Below is a small trained network, with its code and all its weights. Each question gives an input and a class and asks what happens when units are switched off, that is, made to give their printed mean instead of their output.

import numpy as np


def w(rows, s, z=0):
    codes = np.array(rows[::2]) - 128.0
    scale = np.full(codes.shape[1], s)
    scale[-1] = z or s
    return codes * scale


def f(y):
    return y / 2 * (1 + np.tanh(0.7978845608 * (y + 0.044715 * y**3)))


def log_softmax(a):
    a = a - a.max(-1, keepdims=True)
    return a - np.log(np.exp(a).sum(-1, keepdims=True))


def net(x, mask):
    res = np.array(x, float).reshape(1, 3) / 4 @ E
    y = f(res @ A[0][:, :-1].T + A[0][:, -1])
    res = res + np.where(mask, y, B[0][:, -1]) @ B[0][:, :-1]
    return log_softmax(res[-1] @ U[:, :-1].T + U[:, -1])


A, B = {}, {}
E = w([
[207,186,108,165,8],'x0',
[154,186,54,102,165],'x1',
[149,174,164,57,136],'x2',
],0.016)
A[0] = w([
[134,123,108,167,158,116],'neuron 0',
[92,57,146,145,119,207],'neuron 1',
[74,54,154,176,183,159],'neuron 2',
[167,143,74,105,189,133],'neuron 3',
[116,110,196,175,55,254],'neuron 4',
[138,137,169,47,54,158],'neuron 5',
[123,142,123,35,120,237],'neuron 6',
[111,130,114,200,100,230],'neuron 7',
[167,196,90,27,141,240],'neuron 8',
[131,226,149,35,143,138],'neuron 9',
[113,88,96,94,248,210],'neuron 10',
[38,116,137,168,179,193],'neuron 11',
[116,91,171,90,87,178],'neuron 12',
[178,174,82,201,57,184],'neuron 13',
[134,174,169,178,62,207],'neuron 14',
[127,151,59,39,168,205],'neuron 15',
[155,174,130,85,132,150],'neuron 16',
[52,58,157,92,230,252],'neuron 17',
[151,171,140,65,168,182],'neuron 18',
[105,167,103,104,147,149],'neuron 19',
],0.017,0.0074)
B[0] = w([
[78,58,80,102,105,141],'neuron 0',
[149,73,146,52,183,183],'neuron 1',
[67,36,165,56,160,208],'neuron 2',
[49,201,117,216,28,172],'neuron 3',
[231,47,182,110,193,213],'neuron 4',
[181,121,191,223,191,187],'neuron 5',
[96,148,222,148,150,180],'neuron 6',
[172,57,48,61,173,186],'neuron 7',
[101,240,138,207,69,218],'neuron 8',
[161,179,208,201,154,199],'neuron 9',
[6,134,95,155,41,223],'neuron 10',
[85,65,107,61,64,199],'neuron 11',
[196,114,200,129,105,165],'neuron 12',
[221,121,22,125,130,250],'neuron 13',
[250,100,63,151,147,215],'neuron 14',
[61,187,157,207,39,196],'neuron 15',
[147,174,166,150,78,170],'neuron 16',
[46,118,229,78,81,254],'neuron 17',
[73,184,194,216,72,179],'neuron 18',
[72,199,106,183,46,155],'neuron 19',
],0.013,0.028)
U = w([
[20,225,132,15,241,8],'0',
[137,89,183,78,123,134],'1',
[164,210,217,185,148,202],'2',
[154,195,21,173,80,189],'3',
[8,83,160,78,126,147],'4',
[22,214,107,170,116,83],'5',
[210,56,53,144,166,128],'6',
],0.013)

Each question gives the input, the list of numbers given to net, and the class t.
The units are the neurons (one row each of A and B). Each row of codes is followed by its name. A weight is (code - 128) times the scale printed after its matrix; where a second scale follows, it is the last column's (A, B and U).
mask holds one flag per neuron, in row order. A switched-off neuron (its flag False) gives its mean, the last column of its row in B, instead of its output. The means were averaged over made-up inputs and are rounded, as every weight is.
A unit's drop is (log p(t) with every unit on - log p(t) with that unit switched off) / (log p(t) with every unit on - log p(t) with every unit switched off).
unit that matters most: the unit with the biggest drop
k most important neurons: the k neurons with the biggest drops, biggest first
drop when u is switched off: that unit's drop, to one decimal
input [-4,2,0], class 4: unit that matters most => neuron 17
input [-2,5,-5], class 4: 3 most important neurons => [neuron 8; neuron 9; neuron 13]
input [2,3,-3], class 3: 3 most important neurons => [neuron 4; neuron 2; neuron 1]
input [0,-1,-3], class 6: 2 most important neurons => [neuron 17; neuron 10]
input [0,-7,-6], class 1: 2 most important neurons => [neuron 13; neuron 2]
input [-1,-4,-3], class 1: 4 most important neurons => [neuron 10; neuron 4; neuron 15; neuron 3]
input [-4,0,3], class 4: 3 most important neurons => [neuron 17; neuron 13; neuron 11]
input [-3,0,6], class 5: 2 most important neurons => [neuron 4; neuron 10]
input [-2,-4,3], class 4: 2 most important neurons => [neuron 14; neuron 13]
input [2,6,-7], class 3: drop when neuron 4 is switched off => 0.3
input [-5,8,-4], class 5: drop when neuron 1 is switched off => 0.0
input [2,-6,4], class 6: drop when neuron 8 is switched off => 0.1
input [-2,4,-3], class 5: drop when neuron 4 is switched off => 0.3
